Here is a tiny trained network, its code and every weight. The questions are about switching its units off for an input and a class, where a switched-off unit gives its printed mean instead of its output.

import numpy as np


def w(rows, s, z=0):
    codes = np.array(rows[::2]) - 128.0
    scale = np.full(codes.shape[1], s)
    scale[-1] = z or s
    return codes * scale


def f(y):
    return np.maximum(y, 0)


def log_softmax(a):
    a = a - a.max(-1, keepdims=True)
    return a - np.log(np.exp(a).sum(-1, keepdims=True))


def net(x, mask):
    res = np.array(x, float).reshape(1, 5) / 4 @ E
    y = f(res @ A[0][:, :-1].T + A[0][:, -1])
    res = res + np.where(mask, y, B[0][:, -1]) @ B[0][:, :-1]
    return log_softmax(res[-1] @ U[:, :-1].T + U[:, -1])


A, B = {}, {}
E = w([
[154,173,90,111,85,245,110,168,127],'x0',
[97,204,61,152,80,116,188,89,51],'x1',
[18,198,167,33,173,112,110,105,145],'x2',
[67,103,153,185,78,184,143,124,159],'x3',
[66,66,71,64,115,111,171,199,140],'x4',
],0.011)
A[0] = w([
[114,67,60,59,145,86,143,199,151,107],'neuron 1',
[253,178,65,10,156,103,85,147,92,171],'neuron 2',
[127,235,56,122,119,116,209,96,60,72],'neuron 3',
[160,163,86,85,144,229,130,139,121,173],'neuron 4',
[70,216,189,40,168,114,94,108,117,69],'neuron 5',
[183,75,220,76,176,133,80,156,188,4],'neuron 6',
[122,47,172,148,180,2,159,69,128,84],'neuron 7',
[239,74,104,179,136,99,136,150,81,91],'neuron 8',
[179,126,139,72,151,202,79,171,171,96],'neuron 9',
[206,204,205,168,163,118,58,63,138,54],'neuron 10',
[57,117,164,182,80,222,129,114,154,178],'neuron 11',
],0.012,0.0041)
B[0] = w([
[139,109,143,68,124,176,191,94,29,216],'neuron 1',
[56,105,214,168,205,93,159,178,190,225],'neuron 2',
[150,103,123,179,127,92,47,83,48,228],'neuron 3',
[142,218,154,90,72,152,115,140,152,203],'neuron 4',
[186,86,46,143,85,166,148,122,245,249],'neuron 5',
[121,107,84,214,108,81,84,44,71,221],'neuron 6',
[130,228,173,132,119,148,79,198,136,232],'neuron 7',
[123,105,50,107,94,152,130,91,251,207],'neuron 8',
[124,168,115,154,101,98,70,131,82,198],'neuron 9',
[108,101,131,32,126,159,205,141,20,216],'neuron 10',
[102,105,171,126,214,80,154,160,162,211],'neuron 11',
],0.014,0.017)
U = w([
[95,127,97,208,93,85,50,47,52,58],'0',
[146,112,39,126,91,179,160,99,210,90],'1',
[83,109,126,50,98,183,213,112,25,165],'2',
[84,254,169,136,52,167,67,180,122,98],'3',
[68,100,176,166,207,86,158,152,153,255],'4',
[147,164,132,139,173,133,156,127,115,155],'5',
],0.0098,0.0072)

Each question gives the input, the list of numbers given to net, and the class t.
The units are the neurons (one row each of A and B). Each row of codes is followed by its name. A weight is (code - 128) times the scale printed after its matrix; where a second scale follows, it is the last column's (A, B and U).
mask holds one flag per neuron, in row order. A switched-off neuron (its flag False) gives its mean, the last column of its row in B, instead of its output. The means were averaged over made-up inputs and are rounded, as every weight is.
A unit's drop is (log p(t) with every unit on - log p(t) with that unit switched off) / (log p(t) with every unit on - log p(t) with every unit switched off).
The circuit of an input: a set's keep is (log p(t) with only the set's units on - log p(t) with every unit switched off) / (log p(t) with every unit on - log p(t) with every unit switched off). Starting from all 11 units, units are removed one at a time, each time the one whose removal leaves the highest keep (on an exact tie, the one counted first), for as long as the keep stays at least 0.8.
units of the circuit, in order: the units of the circuit, biggest drop first
unit that matters most: the unit with the biggest drop
top k neurons: the k neurons with the biggest drops, biggest first
drop of u: that unit's drop, to one decimal
input [3,1,-4,3,-6], class 2: units of the circuit, in order -> neuron 10
input [-7,-7,2,-6,-6], class 0: top 3 neurons -> neuron 6; neuron 4; neuron 1
input [-7,-2,-3,4,-5], class 3: top 2 neurons -> neuron 7; neuron 1
input [3,-5,7,4,-2], class 1: top 2 neurons -> neuron 5; neuron 3
input [5,-8,8,-6,-3], class 0: top 2 neurons -> neuron 6; neuron 9
input [0,5,-4,-6,-3], class 4: top 4 neurons -> neuron 2; neuron 6; neuron 5; neuron 9
input [5,5,-4,7,-5], class 4: top 3 neurons -> neuron 11; neuron 7; neuron 6
input [-6,3,4,5,3], class 3: top 2 neurons -> neuron 7; neuron 2
input [7,6,7,-7,4], class 1: top 2 neurons -> neuron 5; neuron 7
input [-2,-5,5,3,-6], class 2: top 3 neurons -> neuron 10; neuron 3; neuron 8
input [-5,8,0,7,7], class 0: top 2 neurons -> neuron 3; neuron 10
input [-4,8,8,3,4], class 0: top 3 neurons -> neuron 3; neuron 8; neuron 4
input [2,4,6,2,-4], class 1: drop of neuron 6 -> 0.1
input [7,7,6,7,3], class 0: unit that matters most -> neuron 3
input [-3,-3,2,3,6], class 2: drop of neuron 10 -> 0.0
input [-2,-7,4,-3,-8], class 2: drop of neuron 3 -> 0.7
